Each row is followed by its class.
[  0  11  -1  11  23  32  -6 -21 -13  26   5  -1   9  23  26 -12   1  15
  -5 -10  36   0  26   3  29  31  -8 -13   3 -37  40 -10   3  -6   2]	k809
[  4   0  37  56  44 -33 -17 -45  -9  14  11  53  -6 -18 -34  15  13 -14
   8 -15 -22  -4  26   7  20  40  46  -3   7 -26  11 -32  37 -23  -3]	k766
[ -1 -25  41  43   5 -68 -42   9  -6 -15   0  12  -8 -13 -45  18  -1 -14
  -1  -7 -37 -40 -12 -11 -20   5  51  15   4 -14 -35   4  -6  -5   2]	k426
[ 19 -54   0 -16  -7 -62 -58 114  19 -53  21  -5  15  28 -25 -19  11 -20
   1  -5 -57 -27 -81  -5 -49 -35  28  14   8  30 -81  33 -12   3  45]	k766
[ -3 -20   0  39  31  -8 -62   9 -15   4  -4  23   4  10   7 -12 -15  11
 -24   2  33   6  25  44 -18  23  12  -7 -28   0 -19  -3 -30  -3  -8]	k467
[ -3   6  26  30  49 -13  16 -66   2  25  11  12  12  14   3  12  21   0
  20 -23  20 -11  -3 -50  20  31  15   5  -9 -54  58 -31  25 -24   5]	k4
[-17  35 -24   2 -18  63  53 -95 -19  11 -29   2  -8 -45  37  -1  -1   7
  19  31  21  26  38  21  33  -9 -15 -23  -9  -5  23 -28 -13  27 -63]	k426
[ -4 -20 -26 -57  30  34 -24  82  18   8  25 -45  25  34  29 -41  18  41
 -22 -17  18  -9  27  57 -11  31 -34 -31  31  12 -15  15 -12   7  13]	k91
[  3  -1 -13  27  51  -3 -69  25 -19   4   4  25  27  17  23 -31 -27  -2
 -25  -7  47  47  29  47   3  19  -8 -12 -36  22 -27   6 -18  22  19]	k933
[ -6  38 -24  27  10  19   9 -67 -16   7 -33  48  -2 -32  19  19 -17 -28
  18   8  19  63  19  27  15  -6  10 -11 -39  24   1 -17   4  19 -13]	k4
[  7 -44  18 -61 -25 -31  32  44  21 -35  19 -36  20  32 -25  -2  34  17
  12 -20 -39 -38 -50 -68 -18 -22   1  11  35 -37  13  11  12 -22  32]	k467
[  6 -35  21 -26  13 -23 -59  89  23   3  22 -51  11  30 -19 -20  10  17
 -33 -36 -36 -63  25  58 -22  45  18   2  44   0 -22  10  -9 -13  32]	k809
[ -4  37 -26  16  -1  26  73 -98 -14 -20 -17  72 -11 -38  -1  24  18 -22
  48  23   6  55 -12 -21  32 -16  24 -15  -8 -16  22 -31  41  18 -35]	k766
[ -2 -18  26 -37   6  -4  33   9  10   7  17 -43   5  20 -15  -6  34  33
   9 -28 -32 -57  24  -3  18  41 -11 -13  53 -36  31 -13  14 -21   3]	k180
[  4 -16   4 -37  10 -24   2  65  28 -28  13  -8  19  15 -17 -18  17   4
  -1 -11 -36  -3 -24  -7 -18 -14  -8   5  23   9 -23  11   8  -9  19]	k91
[ -1 -12   0  14  -6  -3 -48  44   6  -9  -8 -16  -4  -4 -11 -18 -20  -2
 -22  -4 -22 -17  30  74 -23  14  23   3  13  25 -43  16 -30  10  -2]	k809
[ -5   5   8  24  50   3 -17 -13  -1   8   1  30   6   3  16 -13   3  -4
  12 -10  31   7   8 -14  17  22   3 -11  -6 -30  17 -14   2 -13 -15]	k91
[  0  20  -3 -34 -40  24  84 -49   6 -23 -17  -7 -17 -38 -21  14  42 -11
  51  -3 -59  -7  16   0  24  -5  11 -20  39  -5  26 -26  48   0 -37]	k766
[ -7  -4 -16  56  26  19 -34 -25 -30  15 -10  30  -2   2  32 -19 -37   4
  -8  25  50  13  19  30   8   5 -16 -10 -39   4 -17   1 -50   6 -29]	k180
[-10  13 -21 -27   6  42  23  -9  -4  19  12 -14  10 -10  23 -16  13  31
  -5   1  15  18  24  37  24  22 -38 -20  11  -2  18  -4  11  17 -11]	k933
[  0 -16  16  -5   0   9  27  -7 -19  -5   3 -15  14  15  -1 -16  14  14
   5   2   0 -18  -4 -22  12  -1 -12   2  -6 -32  33  -1  -4  -9   4]	k809
[ 15 -52   8  13  46 -34 -63  58 -19   5  36  -7  41  72  22 -40 -14 -13
   0 -24  42 -23 -48 -47   1  15 -16   2 -21 -28   4  22 -36 -38  45]	k933
[  9 -25 -28 -28 -27 -21  -6  57  -4 -30  -2  12  10  24   2 -19   2 -37
  17   5 -32  -8 -64 -23 -13 -37  10  -5   6   7 -39  23 -16   3  24]	k809
[  6  -4  16  70  41 -41 -49 -23 -24  -3  -7  43  20  -3   4   7 -25 -22
  -3  -2  31  30   2 -29  10   1  35   4 -44 -18 -26  -3  -5   6  16]	k426
[ -3  16 -22  55 -18 -22  28 -49 -26 -15 -26  76 -13 -33 -22  30 -14 -31
  21  28 -12  33 -39 -30   2 -44  17   4 -35  17 -31 -13  -2  16 -12]	k180
[  3 -15  -7 -11  14 -12  14   7   2 -14   9  21  20   8 -11   0   9   0
   5  -4   3  10 -11  -6  -1   8   0  -7   8 -16   4  -7  -5 -25  10]	k467
[  0   2  17 -26 -23  -8  18  -9   9 -23 -16  -8  14  -9 -10   4  13  10
   8 -20 -26   9  20   1   0   3   9  -5  15  -7   3 -16  25   2   9]	k467
[ -4  17 -43 -12 -22  50  14 -23   1  14 -13   7  -3 -10  32   0  -2  12
  -9  15  22  28  23  36   1  -7 -24 -19 -12  21  -4 -13 -10  19 -26]	k467
[ 16 -10   0  -6   9 -25  21  11   3 -28  10   8  17  14 -16  -1  20 -14
  24 -18 -26  15 -16 -29   1 -17  16  -5   6  -2 -12   0  33 -11  30]	k766
[  4 -33  27  -2  43 -16 -58  72   4  -1  18 -39  35  47  -6 -33  -9  35
 -39 -28   7 -12  40  46 -12  41  -4   0  16 -15 -16  15  -3 -12  48]	k809
[ -4  -4  19  28   2   1  20 -50 -11  -2 -12  13  -2  -7   5   8  10   4
  20  -1  10   0 -13 -42  11  -4   8   7 -19 -40  29 -17  -8 -11 -18]	k467
[ -7 -19  -7 -23  42  -1 -30  41  20  10  25 -42  24  28  -1 -15  10  23
 -12 -15   7 -23  18  49 -16  35  -6  -9  22  -3  -5  10  -5  -4  17]	k4
[  8 -22  29 -18 -32 -49  35  11   9 -16  12  -9   0  -1 -47  22  26  -2
   8  -5 -65 -29 -41 -66 -10 -32  18  21  23 -13 -10   6  17  -5  21]	k426
[  4  -7 -29 -10   5  39   2   0 -15  13  -5  -6  19  31  43 -15  -9  13
  -4   1  54  32  12  -2   4 -11 -40 -18 -27   3   7  -1 -29  -2   5]	k467
[ -4  15  53  36  -8 -46  58 -78  -2 -30 -16  32 -11 -37 -55  45  26 -23
  38 -19 -42 -17 -28 -89  15 -17  50  32  -2 -43  56 -31  47 -11 -16]	k91
[  8  -6   0 -38 -19   3  37  -1  11 -15  10 -23  -1   3  -8   3  37  -5
  34 -14 -40 -32 -12 -22  11   0   6 -12  32 -16  16 -11  36 -15  -4]	k766
[-12  33   7 -16   7  53  44 -60  -1  25 -12 -14  -9 -19  17   4  30  34
   2 -11  11  -7  62  33  38  47 -11 -19  22 -37  64 -40  25   3 -32]	k809
[ -2  17   8   3  19  19 -19 -13  -9  19 -11 -11  11  -8  16  -7  -8  21
 -21  -5  10  25  75  64  17  34 -10 -20   0  15 -12 -15   3  21  -5]	k426
[  8 -31 -26  -3   6 -24 -59  66 -12  -5  11   8  16  36  15 -19 -14 -18
  -3   0  -1 -16 -41   8 -11  -8   0 -11  -7  18 -52  21 -45   4  27]	k180
[  4 -28   8 -22 -31 -45  31  30   9 -28  12  -2   3  12 -34   8  11  -2
  17  -2 -57 -35 -47 -40 -14 -19   6  11  25  -6 -27  15  10 -13  21]	k180
[ -3  14  -4 -17 -34 -23 -25  50  16 -39 -25   1  -6 -47 -28  -1 -12 -22
  -3  -6 -68  26   4  63 -23 -29  15   5   7  69 -76  10   5  37  11]	k933
[ -2 -11   7 -11  16   5  16   5  -8   1   1  -5   2  14   3 -12  17  -5
  18  -8   1 -16  -6 -27   7  -1  -9  -7   3 -14  28  -4 -16 -10 -14]	k91
[  0  -5 -11   6  21   8 -15  15  -8   3   3 -14  15   7   8 -15 -12  20
 -15  -9   7  10  43  43  11  21  -5 -16   7   8 -13   8 -12  12   9]	k180
[  5  22  10 -59 -51  10  83 -36  23 -35 -19  -9 -16 -30 -28  25  37  -2
  38 -12 -78  10  14  -9  15 -10  18  -4  45   2  16 -22  74   9 -12]	k766
[ -5   8  30  42 -18 -54  20 -38   8 -24 -16  53 -13 -43 -71  39 -14 -33
   8   1 -56  -3   3   5  -6   3  55  25  17  -9 -18 -12  35 -14  -7]	k809
[ -3   7 -41 -38   9  20  34  23  19 -15   1  15   6  -6   4  -5  18 -14
  20   6  -7  24 -22  -3  -2 -21  -8 -14  12  14 -16   1  -4   7 -10]	k91
[-13  16  17 -10 -10 -14  27 -20  20 -18 -10   4  -2 -46 -40  16   6   0
   6 -12 -58  10  18  45   5  23  22   8  38  11 -10 -19  37  15  -8]	k933
[  1 -33  16  -2  17  -5 -72  66  20  -4  17 -46   6  13   2 -36 -11  29
 -31  -8 -15 -38  48  88 -29  33  -4  -7  22  20 -47  13  -8  -5  -5]	k766
[ 11 -37 -30 -49  -3  -3 -13  82  19 -17  10 -16  25  35   9 -21   5  -1
  -2  -6  -4   1 -30  -4 -25 -10 -14 -13  17  10 -38  15 -28 -11  29]	k467
[ 12 -35   6   8  -1 -20 -39  55   0 -20  14 -15  -6  20 -19 -16   2  -1
  -3  -2 -25 -27 -13  16 -27 -13  13   4   3  18 -33  25 -16  -5   7]	k766
[  1  25 -11 -46 -27  38  22  -1   6   0 -15 -46   3 -16  26  -5  15  17
   0   1 -18  10  41  29  15 -10 -22 -16   8  24  -7  -6  -2  39 -13]	k426
[ -8   5 -27 -29 -17  -7   0  21  23 -13  -5 -11 -13 -18  -8  17   2 -15
   4   9 -40 -10 -24  31 -24 -14  16   5  15  34 -26   9   3  31  -4]	k4
[ 12 -41  -2 -69 -10 -11 -25 104  39 -25  37 -83  20  39   2 -36  20  20
  -5 -23 -44 -62  -6  33 -30   9 -10  -8  57  13 -35  26  -3 -12  25]	k766
[  5 -36   4   8   4 -23 -22  45   1 -17   4   4   9  14  -2 -20  -3   1
  -4   2 -12  -6 -26  -6 -20 -14  -2   3  -6  -2 -29  17 -27 -14  10]	k467
[ 11 -64  47  42  53 -58 -78  60  -3   6  33 -17  31  61 -21 -25  -2  27
 -32 -34  18 -39  -4 -18 -29  29  10  14  -4 -38  -7  13 -32 -44  44]	k467
[-18  51 -47 -33 -69  55  77 -82 -21 -24 -57  27 -22 -54  14  28   0  -8
  40  23 -15  48  24  29  30 -26   0 -32   6  25   2 -22  30  58 -47]	k180
[  4 -13 -19 -12  12   4  19  16  -9   0   4  36  13  14  24 -12   1 -15
  13  14  23  22 -44 -62   5 -37 -31  -7 -28  -4   0   5 -13 -11   1]	k91
[  0   4 -19   9  12  -4  32 -27 -12   1  -6  36   6  -2  -1  17  11 -18
  23  10   8  33 -47 -44   3 -37 -11   0 -33   0  13  -4   1  -9  12]	k4
[ -1  19 -22  23  -7 -19  -4 -19  -2  -8 -16  46  -4 -39 -12  21 -12 -18
 -13  19 -15  40   5  17  -7 -20  29  -2 -10  31 -50 -11   6  40  -5]	k426
[ -5  27   4 -50 -71  14  83 -64  -3 -15 -20 -19 -14 -38  -2  27  40  -8
  45   2 -56 -20 -13 -48  32 -30   2  -9  25 -18  32 -20  37  18 -31]	k426
[ 11  -6   9  -6 -42 -38  56 -26  -1 -32 -25  36  -4  -4 -31  33  20 -35
  39  -9 -42  15 -46 -90   3 -47  14  10 -13 -15   5 -11  37 -13   8]	k467
[-12 -18  50  59  80 -33 -68 -31  -9  46  35  -1  32  33  -9   1 -25  40
 -46 -18  59 -23  59  41  -3  72  -8  12 -17 -37  36 -12  10 -32  16]	k4
[-11  10  23  18   1  20   5 -38  13  10 -14 -20 -19 -26  -5  15   5  31
  -9 -13  -4 -20  55  45   1  47  13   1  20 -19  27 -24   1  -6 -37]	k467
[ -1  13  25 -27 -20   5 113 -70  -8   1  -4   2  -4 -18 -22  37  50  13
  45 -13 -31 -18 -13 -85  44  -3 -12  -2  18 -50  66 -36  35 -18  -5]	k180
[  -7   27   42   62   18   -9   30 -110  -22   13  -14   29   -6  -34
  -12   29    9    1   15    2   11   -1   24  -39   34   15   23   10
  -22  -46   50  -44   13   -6  -35]	k426
[  0 -24 -11  27  -9 -20 -15  24 -16 -24 -11  11  -3  -1 -12  -4 -16 -10
   8  10  -4  -8 -28 -15 -15 -33  11   1 -15  10 -39  19 -34  12   1]	k180
